Below is a small trained network, with its code and all its weights. Each question gives an input and a target symbol and asks what happens when units are switched off, that is, made to give their printed mean instead of their output.

import numpy as np


def w(rows, s, z=0):
    codes = np.array(rows[::2]) - 128.0
    scale = np.full(codes.shape[1], s)
    scale[-1] = z or s
    return codes * scale


def norm(h):
    return h / np.sqrt((h * h).mean(-1, keepdims=True) + 1e-5)


def f(y):
    return y / 2 * (1 + np.tanh(0.7978845608 * (y + 0.044715 * y**3)))


def softmax(a):
    e = np.exp(a - a.max(-1, keepdims=True))
    return e / e.sum(-1, keepdims=True)


def log_softmax(a):
    a = a - a.max(-1, keepdims=True)
    return a - np.log(np.exp(a).sum(-1, keepdims=True))


def net(x, mask):
    ids = ['βγηθλμξτψω'.index(c) for c in x.split()]
    T = len(ids)
    res = E[ids] + P[:T]
    u = 0
    for l in range(2):
        r = norm(res)
        for j in range(3):
            rows = slice(3 * j, 3 * j + 3)
            q, k, v = (r @ M[l][rows].T for M in (Q, K, V))
            z = softmax(np.where(np.tri(T) > 0, q @ k.T / 3**0.5, -1e9)) @ v
            o = O[l][rows]
            res = res + np.where(mask[u + j], z, o[:, -1]) @ o[:, :-1]
        u += 3
        y = f(norm(res) @ A[l][:, :-1].T + A[l][:, -1])
        res = res + np.where(mask[u : u + 8], y, B[l][:, -1]) @ B[l][:, :-1]
        u += 8
    return log_softmax(norm(res)[-1] @ U[:, :-1].T + U[:, -1])


Q, K, V, O, A, B = {}, {}, {}, {}, {}, {}
E = w([
[83,69,188,104,133],'β',
[181,100,149,108,149],'γ',
[172,86,158,117,176],'η',
[129,47,161,111,161],'θ',
[129,202,173,105,25],'λ',
[194,123,140,87,110],'μ',
[127,85,179,84,156],'ξ',
[170,100,124,79,73],'τ',
[132,184,201,73,144],'ψ',
[251,176,125,114,131],'ω',
],0.022)
P = w([
[205,70,241,143,115],'0',
[187,27,238,167,134],'1',
[168,98,143,133,177],'2',
[218,74,210,51,133],'3',
[164,105,212,221,160],'4',
[134,125,90,115,190],'5',
[163,128,128,61,167],'6',
[131,141,191,238,151],'7',
[102,161,35,93,204],'8',
[144,143,253,23,220],'9',
],0.014)
Q[0] = w([
[122,192,222,4,205],'0.h1',
[103,155,214,116,183],'0.h1',
[75,139,177,105,149],'0.h1',
[138,131,105,75,125],'0.h2',
[100,154,122,182,122],'0.h2',
[75,105,71,180,145],'0.h2',
[127,134,90,49,117],'0.h3',
[148,155,174,77,160],'0.h3',
[137,142,101,22,162],'0.h3',
],0.032)
K[0] = w([
[73,159,2,116,159],'0.h1',
[127,140,85,57,146],'0.h1',
[105,136,109,70,139],'0.h1',
[104,89,115,150,137],'0.h2',
[123,128,165,127,127],'0.h2',
[174,91,179,130,110],'0.h2',
[126,164,120,175,143],'0.h3',
[94,132,66,113,138],'0.h3',
[99,164,82,168,163],'0.h3',
],0.044)
V[0] = w([
[116,81,37,234,119],'0.h1',
[74,71,150,102,177],'0.h1',
[109,210,197,182,251],'0.h1',
[124,148,147,101,147],'0.h2',
[179,205,210,132,197],'0.h2',
[82,174,134,6,175],'0.h2',
[163,78,99,136,221],'0.h3',
[107,209,88,167,218],'0.h3',
[132,126,116,38,120],'0.h3',
],0.021)
O[0] = w([
[122,57,87,207,169,26],'0.h1',
[57,133,114,97,111,156],'0.h1',
[54,246,206,145,207,72],'0.h1',
[131,131,140,111,147,145],'0.h2',
[106,172,214,89,233,168],'0.h2',
[177,64,126,2,124,170],'0.h2',
[135,67,60,69,185,198],'0.h3',
[120,158,83,169,244,3],'0.h3',
[166,109,69,122,61,195],'0.h3',
],0.016,0.018)
A[0] = w([
[95,146,75,159,144,61],'0.n1',
[70,34,106,133,144,138],'0.n2',
[179,143,119,190,216,169],'0.n3',
[57,58,131,155,130,82],'0.n4',
[91,201,118,109,140,104],'0.n5',
[4,217,68,140,96,2],'0.n6',
[70,59,200,223,140,65],'0.n7',
[111,72,163,44,191,204],'0.n8',
],0.021,0.0044)
B[0] = w([
[72,180,168,136,162,126],'0.n1',
[87,172,135,195,86,148],'0.n2',
[99,157,91,192,40,139],'0.n3',
[100,110,96,144,101,125],'0.n4',
[138,66,102,112,120,153],'0.n5',
[124,158,59,54,5,139],'0.n6',
[165,124,152,108,251,125],'0.n7',
[99,213,144,119,48,249],'0.n8',
],0.028,0.017)
Q[1] = w([
[170,149,166,148,94],'1.h1',
[134,162,79,168,108],'1.h1',
[80,114,110,156,103],'1.h1',
[66,136,39,75,58],'1.h2',
[175,166,100,143,178],'1.h2',
[161,89,156,91,252],'1.h2',
[186,84,154,148,169],'1.h3',
[87,161,106,141,144],'1.h3',
[118,135,78,178,117],'1.h3',
],0.045)
K[1] = w([
[161,148,92,166,185],'1.h1',
[116,133,137,221,99],'1.h1',
[74,74,170,149,143],'1.h1',
[57,115,4,61,186],'1.h2',
[71,111,170,213,102],'1.h2',
[101,77,204,132,99],'1.h2',
[171,118,248,136,80],'1.h3',
[111,161,95,197,165],'1.h3',
[152,168,124,210,98],'1.h3',
],0.033)
V[1] = w([
[54,105,162,119,133],'1.h1',
[45,53,187,146,54],'1.h1',
[173,95,54,136,117],'1.h1',
[119,92,120,97,101],'1.h2',
[22,45,134,35,168],'1.h2',
[100,66,215,172,125],'1.h2',
[243,128,166,101,167],'1.h3',
[255,176,89,93,140],'1.h3',
[71,4,103,14,173],'1.h3',
],0.022)
O[1] = w([
[163,102,92,105,146,123],'1.h1',
[109,61,70,9,113,246],'1.h1',
[98,200,195,113,171,62],'1.h1',
[113,116,69,144,133,218],'1.h2',
[78,35,98,10,71,138],'1.h2',
[171,127,111,85,222,10],'1.h2',
[202,188,59,54,153,96],'1.h3',
[163,213,27,126,112,172],'1.h3',
[220,112,252,76,51,118],'1.h3',
],0.015,0.011)
A[1] = w([
[109,149,244,87,122,93],'1.n1',
[115,159,182,38,226,253],'1.n2',
[211,41,58,222,71,200],'1.n3',
[17,65,132,174,151,38],'1.n4',
[155,253,77,131,128,25],'1.n5',
[229,231,191,230,92,129],'1.n6',
[100,33,187,168,69,194],'1.n7',
[60,240,127,75,194,110],'1.n8',
],0.025,0.0025)
B[1] = w([
[96,170,151,167,184,207],'1.n1',
[213,82,150,145,119,160],'1.n2',
[121,49,38,103,36,251],'1.n3',
[179,69,163,90,171,147],'1.n4',
[126,186,77,180,116,175],'1.n5',
[159,50,253,190,107,184],'1.n6',
[148,169,83,201,154,229],'1.n7',
[145,63,56,91,162,196],'1.n8',
],0.042,0.015)
U = w([
[34,173,182,136,82,132],'β',
[117,214,25,124,174,112],'γ',
[98,50,129,105,204,197],'η',
[38,15,143,187,136,47],'θ',
[164,59,243,169,106,173],'λ',
[225,251,114,146,72,2],'μ',
[170,150,218,20,109,129],'ξ',
[198,38,76,127,53,140],'τ',
[206,173,117,118,194,226],'ψ',
[148,158,94,218,159,210],'ω',
],0.012,0.0057)

Each question gives the input, a string of symbols that net reads in full, and the target symbol t.
The units are the heads (3 rows each of Q, K, V and O) and the neurons (one row each of A and B). Each row of codes is followed by its name. A weight is (code - 128) times the scale printed after its matrix; where a second scale follows, it is the last column's (O, A, B and U).
mask holds one flag per unit, layer by layer, with each layer's heads first. A switched-off unit (its flag False) gives its mean, the last column of its rows in O or B, instead of its output. The means were averaged over made-up inputs and are rounded, as every weight is.
A unit's drop is (log p(t) with every unit on - log p(t) with that unit switched off) / (log p(t) with every unit on - log p(t) with every unit switched off).
The circuit of an input: a set's keep is (log p(t) with only the set's units on - log p(t) with every unit switched off) / (log p(t) with every unit on - log p(t) with every unit switched off). Starting from the 12 units with the biggest drops (on a tie, the unit counted first), units are removed one at a time, each time the one whose removal leaves the highest keep (on an exact tie, the one counted first), for as long as the keep stays at least 0.8.
units of the circuit, in order: the units of the circuit, biggest drop first
most important unit: the unit with the biggest drop
k most important neurons: the k neurons with the biggest drops, biggest first
k most important neurons of layer l: the k neurons of layer l with the biggest drops, biggest first
which heads matter: for each layer, one digit per head in row order, 1 if its drop is at least 0.15 and else 0, layers parted by /
input τ τ μ, target μ: units of the circuit, in order -> 1.n3, 0.h1, 1.h1
input τ γ η τ, target η: which heads matter -> 111 / 001
input ξ τ ξ β ξ τ γ γ μ ω, target μ: 2 most important neurons -> 0.n8, 1.n5
input γ θ η, target η: most important unit -> 0.h1
input τ ξ η γ ξ β β τ θ τ, target θ: units of the circuit, in order -> 0.h1, 1.h3, 0.n2
input τ τ τ τ ω ξ τ, target ξ: units of the circuit, in order -> 0.h2, 0.h1, 1.n3
input ξ γ β ξ, target β: which heads matter -> 100 / 001
input λ τ η τ, target η: which heads matter -> 110 / 001
input τ γ γ, target γ: which heads matter -> 001 / 000
input ψ τ τ τ τ η β, target η: which heads matter -> 101 / 001
input τ τ ω β ω τ τ ψ, target ξ: 4 most important neurons -> 0.n3, 1.n7, 1.n3, 0.n8
input θ β ξ τ β β γ, target β: units of the circuit, in order -> 0.h1, 1.n3
input ξ λ τ τ ξ ξ γ τ ω γ, target ω: 2 most important neurons of layer 1 -> 1.n5, 1.n6
input τ τ ξ η τ β ξ ξ τ, target β: units of the circuit, in order -> 0.h1, 1.n3
input ξ ξ τ μ τ ξ θ, target ξ: most important unit -> 0.h2
input τ τ τ τ β λ τ, target λ: units of the circuit, in order -> 0.h3, 1.n6, 0.h1
input β τ τ ψ ψ, target ξ: units of the circuit, in order -> 0.h2, 1.n3
input γ τ ω ξ, target ω: which heads matter -> 001 / 011
input ξ τ λ β, target λ: which heads matter -> 100 / 000
input τ β τ θ γ β η ω, target λ: which heads matter -> 100 / 000
input μ β ψ, target ψ: which heads matter -> 010 / 000
input γ ω ω ξ η, target λ: which heads matter -> 000 / 000
input ξ ψ τ ω τ, target λ: most important unit -> 1.h1
input ξ ω ψ γ τ, target ξ: which heads matter -> 010 / 000
input τ τ τ τ ξ μ τ, target μ: 2 most important neurons -> 1.n3, 1.n5
input τ η β β τ β η γ ω η, target ω: which heads matter -> 001 / 001
input ω τ β μ, target β: most important neuron of layer 1 -> 1.n3
